(in the rows, 128 means zero)
Rows lie near named flat spaces through zero. A row that begins with a name and a colon came from that space; any other row is followed by the name of its block's space that it lies nearest.
gs_mq: [132 149 153 137 151 120 129 126 131  99 134 146  92 118 160 149 170 114
 131 146 147 149 126 152 124 116 179 118 161 146 122 124]
bh_gf: [148 155 217 114 148 141  93  95 161 154 117  58 133 102 114 100  98 182
 160 154 148 178 140 159 108 159 207  91  96  78 139 122]
fr_sz: [142 137 139 126 118 131 117 129 143 116 121 108 132 135 119 110 108 130
 141 127 130 149 138 125 121 139 151 134 139 132 127 124]
cq_ch: [111 133  96 136 112  72  99 130  77 117 131 146  94 101 105 131 168 151
 110 105 124 123  98 119 149 117 106 117 101 114 202 124]
cq_ch: [113 121 107 140 132 144 131 145 100 116 134 174 115 120 145 150 171 109
 107 134 131  74 116 121 138  98  99 121 123 144 107 144]
fr_sz: [140 144  83 116  98 109  87 135 145  80 110 168 114 110 111 117 144 122
 108 159 114  81 113 114 134 100 109  98  99  69 202  94]
bh_gf: [104  78 133 160  87 127 122 175  95 127 132 137 169 118 107 128 114 182
 127 109 134  75 141  44 165  94  54 118 130 125  91 205]
dd_jg: [121 152 126  79 157 159 165 102 155 173 108  94 156 136 120 118 116 107
 121 165  88 132 142 155 109 142 137 149 101 132  95  80]
sc_fl: [118 146 106 112 136 107 158 120 126 133 117 121 120 132 126 132 137 114
 118 134 101 154 130 135 132 138 137 162 145 156 132  97]
sc_fl: [134 156 126 131 131 107 133 138 118  85 128 131  97 138 139 129 163  99
 135 122 129 172 134 135 122 121 175 155 182 191 116 115]
dd_jg: [149 134 148 147 121  53 135 135 182  56 134 152  97 128 164 150 130 135
 148 147 150 198 143 121 140 113 183 116 223 109 181 117]
fr_sz: [127 107  93 155  90 110 135 130 137 134 107 138 123 120 115 127  70 158
 110 119 118 116 118  98 166 177 102 158 137  96 176 134]
dd_jg: [122 125  80 135 103 132 113 136  74 137 127 123 121 140  95 107 126 116
 117  77 116 116 109 117 131 149  96 164 104 169 136 133]
dd_jg: [138 146 127 122 137 153 125 121 150 116 117 144 115 122 142 131 136 107
 119 159 127 109 125 148 121 130 150 122 124 117 126 108]
gs_mq: [120 129 103 117  62 144  95 184 118  83  93 123 176 120  69  83 122 154
 119 152  93  59 156  33 148  79  77 133 116 135  94 149]
bh_gf: [149 184 216  82 120 154  80 140 194  81  85  68 165  95  96  76 129 174
 157 227 116 133 181  99 109  82 208  78 118  87  90 110]
sc_fl: [115 122 123 168 110 175 127 134  99 149 101 141 105  98 125 132 107 155
  98 133 130  72 111 112 166 181 126 160 115 136 107 162]
fr_sz: [165 104 159 165  93 123  81 134 144 105 141 106 129 143 118 101  66 156
 165  81 172 165 130 115 123 161 150 116 148 106 158 166]
gs_mq: [100 145 105 135 148  79 167 109 127 134 109 171  77  85 156 176 164 142
  87 171 110 126 106 144 169 142 141 140 144 103 184  96]
cq_ch: [138 133 149 139 114 129 109 156 103  90 141 108 130 149 119 108 145 118
 155  95 144 159 145 108 114 107 152 139 167 197  81 158]
bh_gf: [122 109 130 141 154 113 141  84 106 200 149 108 110 129 134 143 100 143
 129  78 144 167  97 178 126 190 124 135  95 108 174 127]
bh_gf: [117 107 112 141 126 116 140 124 116 151 134 140 127 125 130 142 117 140
 118 112 129 118 115 125 143 141  97 131 119 112 149 138]
cq_ch: [156 145  97 117 126 142 112 101 167 122 115 143 108 133 132 118 101  98
 118 143 124 120 110 167 114 163 145 126 105  83 186  79]
cq_ch: [111 126  90 118 131  89 131  98 129 164 116 148 112  95 118 144 124 156
  96 145 107 105  96 143 152 147  93 111  73  47 224  92]
sc_fl: [141 124 173 100 152 115 121 134 145 114 166 100 165 161 136 120 151 110
 173 115 146 177 156 137  82  66 138  87 144 143  92 133]
cq_ch: [114 118 111 121 121  93 125 130 105 138 136 125 136 125 109 127 138 144
 126 109 119 132 122 114 134 112  94 121 110 119 156 129]
dd_jg: [137 145 147 115 146 186 126 106 150 156 111 112 131 121 131 118 109 120
 123 158 125 107 127 159 114 158 155 127  94 112 103 112]
cq_ch: [161 133 127 112 128 152  59 131 107  99 166 122 133 163 113  94 156  78
 160  78 158 128 117 158  68  88 125  84  86 142 132 128]
gs_mq: [114  93 138 128 122  84 128 134  99 156 157  99 161 141 106 124 119 162
 150  76 134 160 133 104 127 109  82 114 119 126 137 159]
gs_mq: [101 113  98 140 111 108 158 122 121 165 101 135 127 100 115 142  97 172
  95 141 100 102 117 101 175 166  91 157 116  96 161 128]
dd_jg: [133  89 101 114  73  22 124 172 163  65 146 129 186 160  99 113 105 154
 159 106 114 169 165  40 136  49  60 103 183  95 182 135]
gs_mq: [110 119 126 151 114 113 151 126 121 151 107 123 119 105 122 138  99 172
 111 133 118 129 125 105 168 170 125 158 140 120 140 142]
dd_jg: [102  90 195 154 146  42 167 131 113 155 163  92 141 124 144 160 124 199
 163  89 155 223 149 104 150 118 133 119 190 138 124 182]
gs_mq: [126 122  98  93 157  87 137  99 126 156 160 129 134 151 130 138 148  96
 133  99 120 159 112 171  98 108  95 106  95 106 182  87]
fr_sz: [118 124 192 147 163 114 112 140  80 116 175 127 111 125 155 150 201 132
 157  97 176 161 129 143 110  76 155  87 147 175  83 178]
cq_ch: [162 136 137 111 141 184 147 103 208 138 112 117 145 152 151 119  65  93
 136 164 125 132 143 164 103 171 163 140 137 102 108  93]
sc_fl: [154 131 133 137 127 103 103 129 139  85 151 141 106 145 144 128 140 105
 150 106 157 165 124 146 108 114 155 108 157 130 159 124]
gs_mq: [119 176 117 124  99 120 110 173 129  35  86 169 102  89 122 125 197 129
 102 206 103  80 145  76 157  67 158 127 165 150 111 116]
bh_gf: [157 151 135 138 129 135 114 131 157  71 127 149  94 138 156 129 140  91
 138 142 148 149 131 149 114 128 186 129 175 145 130 113]
bh_gf: [135 153 164 113 141 176 107 135 110 123 129  96 138 135 118 103 153 111
 145 130 134 129 142 138  99 112 162 125 115 178  60 137]
fr_sz: [186 124 122 145  81 150  93 134 201  73 113 129 131 157 127  93  43 113
 150 128 147 139 140 118 117 167 159 134 164  92 161 120]
gs_mq: [126 102 134 130 159 141 134 110 127 164 159 147 133 135 155 153 134 115
 129 112 150 111 111 163 113 121  99  95  97  98 132 138]
dd_jg: [ 97 126  99 102 144  83 169 137 107 133 139 138 141 136 130 149 175 112
 118 128  98 139 135 116 131  81  89 138 142 159 119 111]
sc_fl: [106 144 103  93 143  57 177 123 162 115 115 146 129 115 140 156 159 129
 110 182  87 152 141 120 145  90 121 129 159 104 167  75]
cq_ch: [127 126 123 129 148 164 117 119 126 137 135 166 116 115 150 146 155 108
 111 147 140  71 108 156 121 114 114  95  88  98 128 126]
bh_gf: [118 103 124 154 105 146 122 166 100 109 134 150 142 130 127 131 138 134
 125 114 137  83 134  82 144 100  90 129 141 155  83 178]
sc_fl: [147 108 204 181 121 201  78 159  98 107 152 122 126 129 143 117 130 142
 160  97 194 103 135 116 117 122 159 101 139 168  39 221]
sc_fl: [136 141 193 141 135  92 109 174 148  25 150 162 115 118 169 150 209 128
 158 168 166 149 162  97 123  23 179  70 213 150  88 161]
sc_fl: [158 131 122 139 105 148  71 135 116  96 139 130 116 143 114  99 124 109
 143  93 153 121 115 135 105 129 136 112 110 131 147 137]
fr_sz: [144  90 110 141 126 167 142 115 159 161 138 140 149 155 144 133  63 110
 128 108 140 104 121 142 121 167  92 133 116  95 128 137]
fr_sz: [115 119 101 126 122 134 162 119 134 164 109 123 139 128 121 131  91 136
 109 132 102 118 126 120 147 166 104 165 123 123 130 118]
dd_jg: [138 113 155 102 122 160 115 129 174 144 122 104 187 131 112 106  87 149
 143 159 123  98 152 109 113 107 102  89  91  69 109 132]
bh_gf: [131 129 174 117 128 105 115 111 150 154 121  77 148 111 105 110  92 186
 148 137 130 167 140 124 129 144 149 106 109  79 155 128]
fr_sz: [157 131  78 115 109 151 107 128 182  87 116 179 128 137 137 123 113  84
 112 164 121  70 119 134 118 115 107 106 111  69 172  89]
[135 136 177 131 158 116 141 123 183  98 132 157 112 109 180 163 151 132
 135 188 151 138 141 146 129  99 175  85 169  88 128 123]
dd_jg
[ 99 133 121 101 145 117 177 121 133 164 112 113 151 120 123 139 132 139
 112 158  90 129 142 119 141 124 110 149 126 133 107 108]
sc_fl
[139 148  96 130 122 222  90 118 100 144 107 142 109 120 112 104 128  92
 100 130 124  45  97 158 116 166 125 140  54 136 110 119]
dd_jg
[102 117 130 128 141  86 160 129  96 151 143 114 132 131 127 144 147 142
 131 101 121 165 131 120 137 119 112 144 147 162 119 139]
dd_jg
[133 137 107 106 108 123 105 118 135 139 110 106 143 121  89  98 102 145
 123 133 106 118 124 121 126 141 112 124  82  89 172 101]
fr_sz
[110 121 123 108 122  56 118 148  98 107 152 122 148 132 106 126 177 143
 142 106 120 155 137  97 124  55  91  98 130 135 151 132]
gs_mq
[116 100 111 161 103 104 105 154  70 115 150 150 118 126 117 133 149 143
 127  75 147 110 111  97 145 109  84 122 126 147 141 175]
dd_jg
[ 81 119 113 154 117  79 151 152  71 128 121 155 106  89 125 160 174 172
  98 130 115 108 119  82 182 109  96 144 146 149 134 159]
cq_ch
[138 121 169 125 154 191 126 131 142 136 145 127 149 142 153 131 134 104
 144 139 151 105 141 147  99 108 138 103 121 140  54 151]
cq_ch
[142 131 170 121 111  90 112 133 154 111 126  79 150 131 105 102  98 169
 162 125 133 190 155 103 124 124 159 117 154 115 142 133]
bh_gf
[168 110 118 184  98  62 124 139 171  47 147 173  76 152 173 150  95 114
 149  94 174 198 124 125 142 153 172 139 241 123 201 137]
bh_gf
[114 140  71 109 123  53 157 115 164 109 105 172 106 104 135 156 140 134
  93 178  90 125 117 123 160 118 109 127 139  63 227  66]
sc_fl
[124 124 103 146 111 137 112 131  79 140 129 122 113 132 107 115 124 127
 121  82 130 121 108 125 133 157 113 155 109 162 132 144]
dd_jg
[125 126  98 133 109 112 124 150 103  99 133 141 124 142 119 123 147 110
 126 104 122 127 128 106 131 108 109 145 148 166 125 134]
cq_ch
[128 110 158 146 114 117 115 131 140 133 125 120 137 109 123 128  99 178
 135 134 143 126 132 105 147 135 126 107 126  84 145 156]
bh_gf
[108 126 116 133 131 119 136 137 121 120 122 169 117  99 141 155 163 138
 102 162 122  81 119 115 152 100 105 110 121 103 137 131]
gs_mq
[141 138  89 117 138  82 152 111 131 117 145 126 105 168 138 132 129  77
 138  85 122 204 121 164 107 147 146 165 170 171 166  85]
bh_gf
[120 120 104 123 124 123 138 115 136 155 116 135 133 117 120 133 107 141
 110 138 112 106 117 128 142 147 100 130 100  88 161 113]
sc_fl
[127 155 126 153 112  93 109 124 109 103 106 134  72  92 121 129 141 158
 114 134 131 148 110 127 158 161 175 144 144 127 183 120]
cq_ch
[109  85  89 118  83   4 162 142 142 134 132 101 177 145  87 122  73 187
 140  91  93 195 150  54 162 116  55 146 167  92 208 124]
bh_gf
[154 133 120 132 108 191  79 133 149 104 114 152 127 121 123 107 112 113
 120 152 140  56 118 131 118 130 126 100  85  86 132 128]
dd_jg
[132 144 106 126  77 169 108 163 137  90  81 128 147 116  92  91 108 138
 111 167  98  66 147  68 148 124 120 153 127 137  95 132]
gs_mq
[133 112  82  99 118 104 105 127 112 133 154 127 156 158  99 109 133 103
 137  84 118 125 118 129 100  93  65 105  82 112 170 110]
cq_ch
[113 162  90  92 127 120 151 127 111 132 103 105 132 135  99 110 147 105
 113 137  79 143 136 124 125 130 131 176 127 180 114  84]
sc_fl
[152 132 159  76 129 110 145 125 246 103 113 107 191 142 133 115  82 136
 155 205 107 152 180 110 108  86 140  87 153  47 136  84]
dd_jg
[120 139 125 105 120 126 129 134 155 119 103 133 147 106 116 124 131 147
 114 182 102  94 141 104 140 102 116 111 112  87 135 109]
bh_gf
[126 164 164 149 111 101 165 149 135  87  92  86 104 123 127 119 115 152
 140 144 115 214 166  93 158 166 221 208 243 221  77 135]
fr_sz
[ 88 147 134 128 142  86 147 138  75 129 123 131 105  95 125 150 198 153
 110 139 112 137 125 113 154  99 133 138 139 168 117 134]
fr_sz
[135 141 115 137 139 175 143 108 155 140 104 154 100 114 153 142 110 108
 101 165 124  92 113 160 138 176 152 147 121 109 129 106]
gs_mq

Rows lie near named flat spaces through zero. A row that begins with a name and a colon came from that space; any other row is followed by the name of its block's space that it lies nearest.
hm-qj: [199  97 159 107 154 148 135 120  98 119 197  56  84 106 160 110  98 103
  80  72  97  78 129  98 112  85 135 132  21  90 122 152]
gq-hs: [123 120 127 131  90 119 125 153 132 134 121 124 162 126 138 160 148 111
 164 160 113 126 156 125 112 146 174 132 137 107 117 116]
rd-jq: [148 115 128 174  81 133  96  49  77 177  88 138 127 108  98 201 130 167
  70 143 132 182 142 150 148 144 196 145 199 118 175 106]
gq-hs: [198 117 124 121 189 165 129  97 111 100 156 116  90 137 163 122  46  96
  87  49 130 131 101 121 108 110  66 126  73 120 116 157]
rd-jq: [117 106 136 120 132 122 139 147 129  83 152 125 174 122 131 124 108 166
 199 177 114  92 191 128 139 144 145 103 116 130 132 146]
cn-zb: [176 108 134 144 159 140 122 122 113 145 136 108 139 102 172 148  88  87
 108  68 152 138 115  94 105 124 130 134 110 114 117 159]
rg-ht: [150 143 146 133 128 136 139 126 120 124 164  94 103 139 132 136 113 101
 132 124 102 116 110 135 139 121  93 149  96 103 123 112]
hm-qj: [134 155 142 142 113 158 112 123 126 152 135 125  84 124 112 137 149 107
  71 116 132 130  95 121 154  92  89 145 131 129 137  86]
hm-qj: [100 127 151 155 138  98 148 105 128 151 149  76 127  92 137 114 116 144
 148  98 141 110  89 145 166 125 152 155 123 129 134 160]
hm-qj: [111 132 105 119 119 104 135 177 132 174  81 135 107 156 113  86 215  65
 114 129 134 166  87  92  98 133 131 133 141 109 108  94]
rd-jq: [ 91 176 143 120 120  82 155 136 169 128 151 114 152 139 138 137 123 137
 183 140 115 114 102 174 126 157 116 159 131 137 110 150]
rg-ht: [141 142 122 105 121 108 132 117 134 124 126 141 138 150 131 147 121 139
 127 136 107 140 138 152  92 154 139 133 127 126 122 142]
cn-zb: [141 134 131 151 104  86 149 115 100 176 119  87 119 148 124 147 154  85
 144 135 100 168  92 139 116 167 156 170 139  76 123 111]
cn-zb: [158 134 119 124 104 139 117 141 134 137 121 131 132 142 153 171 126  76
 120 116 113 144 124 127  87 136 138 143 121 103 104 113]
rg-ht: [137 144 113  81 113 116 125 192 143 138 104 169 134 169 114 112 203  93
 114 170 112 144 152  90  67 139 115 109 126 121 110  97]
cn-zb: [121 105 112 122 145 147 135 182 129 114 120 126 112 142 128  75 157  78
 149 129 133 120 123  84 128 109 101 107 104 114 109 103]
cn-zb: [125 109 134 196 162 166 139 109 107 122 149  74  96 105 147 114  68  77
 163  74 152 123  66 125 203 102  77 150 118 109 125 116]
rg-ht: [149 140 147 139 141 105 125 110 126 171 132 115 148  99 153 156 118 124
  98  89 153 143 107 116 109 138 144 149 139 132 130 165]
cn-zb: [103 131 108  93  89 109 120 132 151 119 100 163 145 144 116 137 159 165
 128 162 109 129 161 158  94 144 183 116 143 142 123 128]
gq-hs: [ 88 115 142 131 112 144 108 122 143 127 133 128 129  76 120 116 142 183
 101 124 154  85 145 126 168  83 169 113 131 165 148 137]
gq-hs: [107  95 141 138  87 124 108 177 145 146 123 119 203  67 163 165 158 125
 162 147 150  95 183  89 116 123 227 118 138 127 118 143]
rd-jq: [ 77 150 142 158 100 163 116 214 174 142 135 118 140  98 146 127 174  54
 165 133 160  93 100  86 168  83  93 140 135 132  99  76]
rd-jq: [198 110 104 116 155 201  99 139 105  99 116 171  98 155 134 133 103  79
  70 107 132 150 149  81  98 101  61  94 109 121 123  94]
cn-zb: [194 146 134  96 156 108 126  94  98 151 127 153 117 154 115 141 126 147
  54 122 118 169 139 116  74 153 105 124 127 128 148 149]
hm-qj: [ 80 100 118 174 136 149 115 121 150 128 107 121 151  71 161 128  91 128
 156  74 188 115 100 131 172 104 160 129 155 157 120 155]
cn-zb: [ 93 187 132 105  82 147 110 162 176 128 127 167 111 145 105 140 180 126
 100 162 119 111 122 144 132 100  88 135 142 155 121  76]
gq-hs: [139 106 156 103 129 173 109 139 127 105 176 105  92  85 126  97 138 157
  66 112 125  53 158  96 152  51 136 103  60 143 142 125]
rd-jq: [152 116 139  96 170 141 141 176 134  75 172 129 152 135 145  98 105 125
 168 147 118  84 177  90 113 123  81  93  75 129 117 147]
rg-ht: [138 151 111 104 120 103 110 112 133 153  80 198 159 147 111 160 151 164
  85 150 142 180 154 132  76 165 142 116 187 156 142 140]
rg-ht: [ 86 104  93 118 117 149 108 165 146 107  77 185 145 131 110  99 166 142
 140 159 153 131 162 108 130 117 145  84 162 157 127 107]
hm-qj: [144 107 114 133 147 193  98 135 125 103 117 161 111 116 131 120 108 117
  88 104 158 123 141  95 142  84  92  96 126 149 132 110]
rd-jq: [144 164 139 105 185 119 135 154 160 129 144 151 148 129 158 115 107 111
 117  89 162 128 106 100  94 131  55 125 118 160 110 170]
hm-qj: [117 111 114 133 105 111 119 114 139 130 103 139 177 110 153 170 108 146
 154 124 136 137 150 151 104 155 203 130 155 132 120 160]
gq-hs: [151 110 128 119 159 156 107 133 124 117 125 156 141 105 139 123 111 142
  92 108 161 122 157  88 118 107 115  96 125 154 137 148]
cn-zb: [ 94 142 124 135 121 139 128 143 144 130 121 130 103 132 113 102 153 117
 127 128 136 122  98 131 156 106 102 132 134 138 125 101]
rg-ht: [121 105 132 132 112 129 146 175 139 118 155  69 128 121 163 115 134  64
 186 116 104  89 115 117 126 116 156 143  73  85  90 120]
cn-zb: [ 86 157 136 134  88 140 115 129 165 121 134 138 136 114 126 157 131 149
 137 143 129 103 126 164 155 112 135 141 147 151 126 112]
gq-hs: [143 117 120 109 143 127 123 141 141 113 125 147 162 123 157 138 106 128
 136 114 138 125 152 117  89 138 141 112 120 138 113 161]
rg-ht: [111 165 135 180 116 136  97 117 148 196  89 155 154  87 144 187 134 102
  89  88 198 173  78 115 144 124 118 159 211 159 133 124]
rd-jq: [110 111 115 182  96 152 100 116 111 170  78 138 127 101 118 157 151 105
 106 120 164 165 109 114 161 116 161 137 189 125 141  90]
rg-ht: [153 132 169 154 189 140 121 106 100 169 153 109 106  76 122 100 122 144
  52  78 184 124  99  68 169  87  76 126 127 155 165 152]
rd-jq: [136 113 146 139  97 107 130  86  91 142 139 100 129 116 104 152 135 176
 123 163  99 126 158 149 146 142 188 137 134 108 160 126]
hm-qj: [131 132 148 132 123  80 150  89 117 160 149  72 117 115 137 132 123 141
 124 101 109 126  94 159 125 144 176 165 109 108 130 162]
gq-hs: [144 110  88 134  90 181 104 101 134  73 109 156 129 155 149 190  61 112
 152 125  99 138 151 184 115 134 146 125 133 114 107 104]
gq-hs: [188 129 158 149 163  98 122 102  74 191 122 137 167 105 118 162 136 147
  80 138 161 180 154  69 109 164 125 127 173 126 171 156]
hm-qj: [136 127 149 158  85 180  81 136 131 169 126 125 123  70 141 179 153 102
  57 103 160 114 127  91 149  71 155 138 142 134 137  94]
hm-qj: [ 81 128 100 147 169 127 152 140 144 128 102 118  82 147 124  50 132  84
 152  79 157 145  40 132 160 115  73 135 130 135 106 121]
rd-jq: [108 133 122  99 103 132  97  90 149 141 105 160 110 102 115 132 147 196
  38 102 143 118 132 154 117  95 185 119 139 175 145 147]
hm-qj: [125 124 159 136 111 122 130 179 130 164 154  81 132  93 142 120 180  84
 129 128 131  95 122  78 134 101 150 142  99 105 118 114]
rd-jq: [102 114 126 155 156  75 163 125 118 148 117  95 152 125 134  98 124 122
 195 121 143 148  97 130 141 169 145 142 146 115 124 162]
rg-ht: [124 115 136 123 130 121 140 177 132 141 141  94 123 119 141  95 166  82
 143 122 126 107 117  89 121 113 136 130  93 105 109 121]
gq-hs: [156 100 126 110 109 167  98 159 123 106 129 156 155 114 137 153 136 129
 113 156 125 107 202  88 105 109 154  92 116 128 130 114]
rg-ht: [ 95 129 115  90 154  94 136 131 154 124 108 156 137 127 121  77 147 179
 115 117 149 123 128 133 105 132 145 105 131 170 128 174]
gq-hs: [ 98 131 129 114  86  96 125 122 150 127 121 135 170 116 131 159 138 176
 153 159 115 114 162 165 112 151 203 132 146 139 128 150]
[169 117 141 119 154 154 126 128 111  85 163 135 146 131 134 141  81 144
 143 149 116 108 181 112 128 129  91 104 104 127 138 137]
cn-zb
[ 85  83 100 167 123 126 138 118 127 128  99  94 122 110 146 104 112 104
 179  89 144 132  87 148 159 126 184 138 135 113 111 136]
cn-zb
[138 123 144 157 122 116 137  95 106 145 144  88 125 114 133 150 106 128
 138 118 119 132 113 144 149 138 148 154 128 106 137 135]
rg-ht
[135 175 174 135 167 103 131 110 122 190 151 119 109  97 109 110 156 153
  50 101 168 135  85  95 149 110  73 147 142 160 161 148]
cn-zb
[142 157 166 158 163 139 119 142 111 195 138 117  99  94 112 106 172  98
  52  99 180 141  80  55 163  89  56 140 144 142 153 109]
rg-ht
[ 99 162 178 197  78  98 132 133 120 197 147  80 169  85 122 193 161 112
 172 172 138 132 111 125 186 147 150 183 184 106 146  99]
rd-jq
[169 107 131 167 150 151 108  81 103 142 122 127 147  92 159 178  62 126
 102  76 163 153 125 119 131 130 140 134 150 131 139 159]
gq-hs
[101 123 107 177 133 152 117 119 126 138  88 147 126 122 124 132 115 105
 142 111 169 163  93 128 168 126 104 131 183 139 131 106]
gq-hs
[147 126 115 129  97 149  98  91 131 122 108 160 146 122 141 194  95 149
  99 121 127 144 154 159 106 135 167 129 154 138 131 133]
hm-qj
[150  77  88 136 127 160 119 107  91  90  95 149 119 155 116 128 100 127
 143 144 112 155 164 133 126 140 146  98 136 107 134 108]
rd-jq
[166 138 144  98 139  99 149 144 117 134 158 105 125 151 133 121 142 110
 127 139  94 124 136 114  87 147 118 135  86 100 120 138]
gq-hs
[142 144 133 154 133 108 144 116 114 137 131 120 151 146 131 161 103 109
 174 146 120 159 119 142 130 172 105 150 155 107 128 127]
rd-jq
[145 131 139 108 172  95 140  79  96 133 131 144 117 136  89  95 125 207
  85 140 131 146 145 129 129 146 112 109 138 153 171 164]
cn-zb
[ 89 184 138 140  62  85 132 130 156 163 116 135 162 142 116 191 165 131
 166 182 108 149 118 178 126 171 154 172 184 123 124 103]
hm-qj
[140  70 104 102 173  79 143 135  91 152  83 136 141 130 115  56 173 148
 112 123 147 162 151  73  81 155 188  88 129 123 140 173]
hm-qj
[162 140 134 150 134 137 134 133 104 160 132 102  92 146 128 131 140  58
 108 110 121 157  83 104 128 126  84 154 120  91 121  93]
rd-jq
[129 138 118 143 121 137 123 126 131 132 112 141 131 140 131 150 119 106
 136 127 132 151 115 136 128 138 111 137 151 125 122 112]
rd-jq
[185 197 154  63 183 135 128 156 152 131 169 162  94 159 128 105 140 111
  36 102 129 122 110  88  73 104   1 121  81 157 121 137]
rg-ht
[ 96 109 107  69 139 116 148 192 180  78 140 122 135 140 161  63 140 113
 176 112 112  72 135 128  85 114 150 103  58 134  78 160]
rg-ht
[117 159 114 125 110 132 123 102 135 137 107 148  87 159 102 131 140 129
  92 125 117 155  91 165 132 126 103 144 148 135 131  98]
cn-zb
[175 143 128 116 118 141 110 143 124 138 123 156 146 142 139 175 131  98
 101 138 122 151 152 105  82 140 112 127 136 118 122 114]
rg-ht
[151 107 103 112 156 134 135 119 114 106 116 137 107 156 129 101 108 118
 123 110 119 145 125 128 106 135 114 112 109 119 121 136]
rd-jq
